(87): [57  2  8 -1]
(55): [-57  -2  -8   1]
(33): [-56  -2  -8   1]
where: [8] : (87), 3
after: [-56] : [-2]

(45): [ 23  -4 -57  24 -31  46  12   7  20  21  37   3   0  15 -11 -17]
(70): [-40  -7 -10  15  -6 -13   4   2  27   8  -5   4  11 -10  -8  21]
(74): [-40  -7 -10  -3  -6 -13   4   2  27  -3 -10   6  -3   3  -4  14]
[-40  -7 -10  15  -6 -13   4   2  27   8  -5   4  11 -10  -8  21] : (70)
tags:
[-7] -> J275
[-17] -> J661
[-4] -> J868
key (45) 2:  : J868
[ 23  -4 -57  24 -31  46  12   7  20  21  37   3   0  15 -11 -17] : (45)

(125): [ 26  -6 -22  46   1   7   0]
(14): [ 26  -5 -22  46   1   7   0]
(178): [-27   6  22 -45  -2  -6   0]
(56): [-27   6  22 -47  -1  -7   0]
(44): [ 26  -5 -22  45   2   6   0]
(12): [-26   6  23 -46  -2  -7   1]
(212): [ 24  -5 -20  42   1   6   0]
(133): [-26   6  22 -46  -1  -6   0]
(35): [ 26  -6 -22  45   1   6   0]
(32): [ 24  -6 -21  44   1   6  -1]
(24): [-26   6  22 -45  -1  -6   0]
(27): [ 25  -6 -23  -3   1   7  -2]
[ 24  -6 -21  44   1   6  -1] : (32)
[ 26  -6 -22  45   1   6   0] : (35)
key -> tag
[-44] -> J4
[47] -> J801
[-46] -> J318
[-45] -> J223
[45] -> J300
[44] -> J994
[-47] -> J658
[46] -> J752
key (178) 4:  : J223

(199): [  6  25 -51  -1  -7]
(51): [ -6 -25  52   2   8]
(88): [ -6 -24  49   1   7]
(139): [  6  24 -49  -2  -7]
(176): [  6  23 -47  -2  -7]
(173): [ -6 -25  49   1   7]
(93): [  6  24 -50  -2  -7]
(41): [  7  28 -56  -2  -8]
(3): [ -6 -23  50   1   7]
(5): [ -7  23 -47  -2  -7]
dup (5):  : [-7]
[  6  24 -49  -2  -7] : (139)
where: [50] : (3), 3
tags:
[25] -> J845
[7] -> J567
[-24] -> J359
[-25] -> J236
[6] -> J274
[23] -> J412
[24] -> J929
key (88) 2:  : J359

(150): [ 2  0 -1  0 -1 -6  3 -1 -8 -5]
(72): [  9 -49  -9  17   9  -2  -1  14 -13  14]
(63): [-3  6 10 -3  2  5  0 -2 -6  1]
(66): [ 13  26   7   3  20  10 -22  54   9  21]
(9): [  9 -49  -9  17  -7  -2  -1 -26 -13  14]
(73): [ 13  26   7   3  20  10 -22  54  -5  21]
[ 13  26   7   3  20  10 -22  54   9  21] : (66)
[  9 -49  -9  17   9  -2  -1  14 -13  14] : (72)
Table of tags by key:
[-2] -> J422
[21] -> J722
[20] -> J740
[-1] -> J363
[2] -> J932
key (73) 5:  : J740

(82): [-12 -33  57 -13]
(138): [ -9 -23  51   0]
(71): [  6  20 -62   1]
(132): [-12 -33  57 -12]
where: [1] : (71), 4
where: [-62] : (71), 3

